Here is a tiny trained network, its code and every weight. The questions are about switching its units off for an input and a target symbol, where a switched-off unit gives its printed mean instead of its output.

import numpy as np


def w(rows, s, z=0):
    codes = np.array(rows[::2]) - 128.0
    scale = np.full(codes.shape[1], s)
    scale[-1] = z or s
    return codes * scale


def softmax(a):
    e = np.exp(a - a.max(-1, keepdims=True))
    return e / e.sum(-1, keepdims=True)


def log_softmax(a):
    a = a - a.max(-1, keepdims=True)
    return a - np.log(np.exp(a).sum(-1, keepdims=True))


def net(x, mask):
    ids = ['ΔΞΠΦΩαβγεζηθμστ'.index(c) for c in x.split()]
    T = len(ids)
    res = E[ids] + P[:T]
    u = 0
    for l in range(3):
        r = res
        for j in range(2):
            rows = slice(2 * j, 2 * j + 2)
            q, k, v = (r @ M[l][rows].T for M in (Q, K, V))
            z = softmax(np.where(np.tri(T) > 0, q @ k.T / 2**0.5, -1e9)) @ v
            o = O[l][rows]
            res = res + np.where(mask[u + j], z, o[:, -1]) @ o[:, :-1]
        u += 2
    return log_softmax(res[-1] @ U[:, :-1].T + U[:, -1])


Q, K, V, O = {}, {}, {}, {}
E = w([
[91,180,178,135,26,101,182,180],'Δ',
[100,139,226,139,221,157,174,100],'Ξ',
[135,119,101,116,134,46,249,68],'Π',
[107,62,164,136,122,45,102,67],'Φ',
[163,47,73,117,147,113,99,155],'Ω',
[132,83,93,61,126,73,238,69],'α',
[78,101,106,129,69,141,80,73],'β',
[126,96,67,47,119,124,232,103],'γ',
[165,137,65,93,153,80,97,90],'ε',
[190,173,167,139,79,118,124,131],'ζ',
[186,176,168,142,81,111,133,137],'η',
[102,27,126,86,106,117,246,81],'θ',
[121,111,52,177,169,162,136,113],'μ',
[83,152,157,120,198,166,96,54],'σ',
[253,190,168,150,122,115,118,142],'τ',
],0.017)
P = w([
[135,133,192,5,107,162,222,169],'0',
[143,129,148,22,116,149,224,124],'1',
[131,133,135,41,130,143,206,117],'2',
[130,118,129,65,136,136,191,105],'3',
[124,116,125,86,148,118,175,90],'4',
[125,105,120,104,154,110,156,76],'5',
[122,98,107,125,160,95,143,65],'6',
[122,89,104,140,170,87,123,57],'7',
[125,82,91,155,178,82,108,45],'8',
[119,77,85,170,181,70,89,32],'9',
[121,71,76,186,197,52,72,34],'10',
[121,58,67,200,193,59,55,9],'11',
[124,49,69,212,202,50,36,2],'12',
],0.008)
Q[0] = w([
[111,71,107,116,121,105,209,50],'L0H0',
[117,139,105,129,6,110,103,164],'L0H0',
[182,160,147,186,91,113,80,173],'L0H1',
[179,126,103,81,117,98,150,66],'L0H1',
],0.016)
K[0] = w([
[72,90,74,179,151,108,28,91],'L0H0',
[49,153,115,94,5,105,184,183],'L0H0',
[183,187,171,146,70,116,143,179],'L0H1',
[212,130,75,155,176,130,1,74],'L0H1',
],0.011)
V[0] = w([
[22,93,112,64,69,109,53,78],'L0H0',
[144,86,209,105,136,1,157,157],'L0H0',
[95,94,87,39,97,100,229,101],'L0H1',
[69,205,130,236,57,127,179,187],'L0H1',
],0.007)
O[0] = w([
[64,135,187,65,146,66,73,197,188],'L0H0',
[255,137,192,120,54,130,123,87,132],'L0H0',
[115,78,132,78,104,196,95,47,187],'L0H1',
[120,215,70,221,130,229,148,91,2],'L0H1',
],0.0068,0.0073)
Q[1] = w([
[140,12,74,84,120,61,193,79],'L1H0',
[145,116,70,127,69,151,118,235],'L1H0',
[158,124,147,56,81,86,108,206],'L1H1',
[148,137,165,7,136,88,59,169],'L1H1',
],0.012)
K[1] = w([
[110,71,88,149,188,93,27,89],'L1H0',
[106,97,120,44,112,137,184,171],'L1H0',
[74,202,251,132,129,182,66,137],'L1H1',
[121,194,180,193,133,138,13,153],'L1H1',
],0.013)
V[1] = w([
[119,1,120,140,100,211,134,246],'L1H0',
[79,50,224,186,134,141,166,82],'L1H0',
[139,151,181,167,131,136,108,150],'L1H1',
[100,167,162,135,128,155,67,120],'L1H1',
],0.0076)
O[1] = w([
[184,74,195,155,254,200,150,158,45],'L1H0',
[121,96,168,253,65,170,143,226,252],'L1H0',
[110,120,186,144,134,141,140,171,40],'L1H1',
[147,133,159,100,101,105,106,202,125],'L1H1',
],0.0077,0.0044)
Q[2] = w([
[92,240,160,117,180,162,85,95],'L2H0',
[236,255,54,237,117,240,149,175],'L2H0',
[166,9,55,133,121,111,213,127],'L2H1',
[71,66,111,70,65,64,209,138],'L2H1',
],0.0082)
K[2] = w([
[180,223,119,182,108,164,130,135],'L2H0',
[122,113,157,42,81,183,255,119],'L2H0',
[138,10,2,130,139,99,108,218],'L2H1',
[104,114,49,175,77,55,57,175],'L2H1',
],0.0081)
V[2] = w([
[25,61,112,141,104,158,75,108],'L2H0',
[181,110,92,176,150,62,100,108],'L2H0',
[127,157,157,143,113,148,1,112],'L2H1',
[74,110,182,97,108,152,149,33],'L2H1',
],0.007)
O[2] = w([
[84,186,171,195,174,192,134,147,254],'L2H0',
[205,146,134,72,102,193,171,145,117],'L2H0',
[163,255,139,110,192,115,129,44,86],'L2H1',
[48,181,166,128,73,198,67,138,245],'L2H1',
],0.0073,0.0064)
U = w([
[246,212,246,133,30,103,152,242,254],'Δ',
[144,152,44,201,54,105,121,44,153],'Ξ',
[147,62,169,186,120,161,91,92,8],'Π',
[114,117,85,35,128,55,98,51,44],'Φ',
[136,124,67,82,110,210,96,152,101],'Ω',
[205,77,174,110,213,123,148,148,185],'α',
[139,92,125,123,94,135,84,78,30],'β',
[48,181,197,96,241,127,116,154,160],'γ',
[82,87,54,144,90,56,153,217,52],'ε',
[146,126,135,152,148,133,138,113,104],'ζ',
[149,130,136,138,146,134,137,112,106],'η',
[152,133,121,125,137,135,127,142,89],'θ',
[154,123,139,139,142,126,133,115,97],'μ',
[149,131,134,142,156,142,146,108,106],'σ',
[117,122,1,176,193,182,192,111,228],'τ',
],0.007,0.0068)

Each question gives the input, a string of symbols that net reads in full, and the target symbol t.
The units are the heads (2 rows each of Q, K, V and O). Each row of codes is followed by its name. A weight is (code - 128) times the scale printed after its matrix; where a second scale follows, it is the last column's (O and U).
mask holds one flag per head, layer by layer. A switched-off head (its flag False) gives its mean, the last column of its rows in O, instead of its output. The means were averaged over made-up inputs and are rounded, as every weight is.
A unit's drop is (log p(t) with every unit on - log p(t) with that unit switched off) / (log p(t) with every unit on - log p(t) with every unit switched off).
The circuit of an input: a set's keep is (log p(t) with only the set's units on - log p(t) with every unit switched off) / (log p(t) with every unit on - log p(t) with every unit switched off). Starting from all 6 units, units are removed one at a time, each time the one whose removal leaves the highest keep (on an exact tie, the one counted first), for as long as the keep stays at least 0.8.
units of the circuit, in order: the units of the circuit, biggest drop first
unit that matters most: the unit with the biggest drop
heads that matter: for each layer, one digit per head in row order, 1 if its drop is at least 0.15 and else 0, layers parted by /
drop of u: that unit's drop, to one decimal
input ζ θ ε ε Ω σ τ ζ Δ Φ η σ Δ, target Ξ: units of the circuit, in order -> [L0H1; L1H1]
input Π σ Ω θ, target α: units of the circuit, in order -> [L1H0; L2H1]
input Ω Ω θ Φ θ, target Δ: units of the circuit, in order -> [L0H0; L1H0]
input σ σ γ Ω σ σ Ω σ σ Φ ε τ θ, target Φ: heads that matter -> 10 / 10 / 00
input Ξ σ τ Δ Ξ, target Φ: heads that matter -> 01 / 10 / 10
input σ ε μ σ θ Φ τ σ θ σ τ, target Ξ: units of the circuit, in order -> [L0H0; L0H1; L1H0; L1H1]
input β σ Π γ ε α, target Φ: heads that matter -> 00 / 10 / 00
input σ β τ γ γ, target γ: heads that matter -> 10 / 00 / 10
input Ω Δ μ, target τ: units of the circuit, in order -> [L0H0; L1H1]
input σ σ γ, target ε: unit that matters most -> L2H1
input σ Φ γ Π β Ω η Δ σ Ξ σ σ Φ, target Δ: units of the circuit, in order -> [L2H0; L1H0; L0H1]
input ε β θ σ β η ε σ θ, target ε: heads that matter -> 11 / 10 / 01
input η γ Δ σ σ Π, target ε: heads that matter -> 00 / 00 / 01
input σ β Φ Φ γ, target Δ: units of the circuit, in order -> [L0H0; L1H0]
input μ Ω γ α Π, target α: heads that matter -> 01 / 10 / 00
input σ σ μ Ω θ α Ξ β θ Ξ, target Π: unit that matters most -> L0H0
input θ θ Ω Δ σ θ, target ε: heads that matter -> 00 / 10 / 01
input τ σ α τ Π Φ Π, target Δ: heads that matter -> 10 / 00 / 00
input θ σ Ω η σ Π, target ε: units of the circuit, in order -> [L1H0; L2H1]
input Ω τ α, target α: unit that matters most -> L1H0
input β Ξ θ Π, target γ: heads that matter -> 10 / 00 / 10
input Δ γ Δ θ γ α σ γ Δ τ Δ Ω θ, target α: units of the circuit, in order -> [L1H0; L0H1; L2H1]
input Δ θ η Ξ Φ μ σ γ, target ε: heads that matter -> 10 / 10 / 01
input Φ Ξ σ θ τ Ξ τ σ σ, target Φ: heads that matter -> 11 / 10 / 10
input γ Φ Δ η Π γ, target Δ: heads that matter -> 10 / 10 / 00
input Ω θ τ η Δ ε θ Π, target Φ: heads that matter -> 00 / 10 / 00
input β Ω β Π σ γ μ Δ μ Π, target τ: unit that matters most -> L0H0
input σ τ α σ θ σ Δ Δ Ω ζ Ω Δ γ, target α: drop of L0H1 -> 0.1
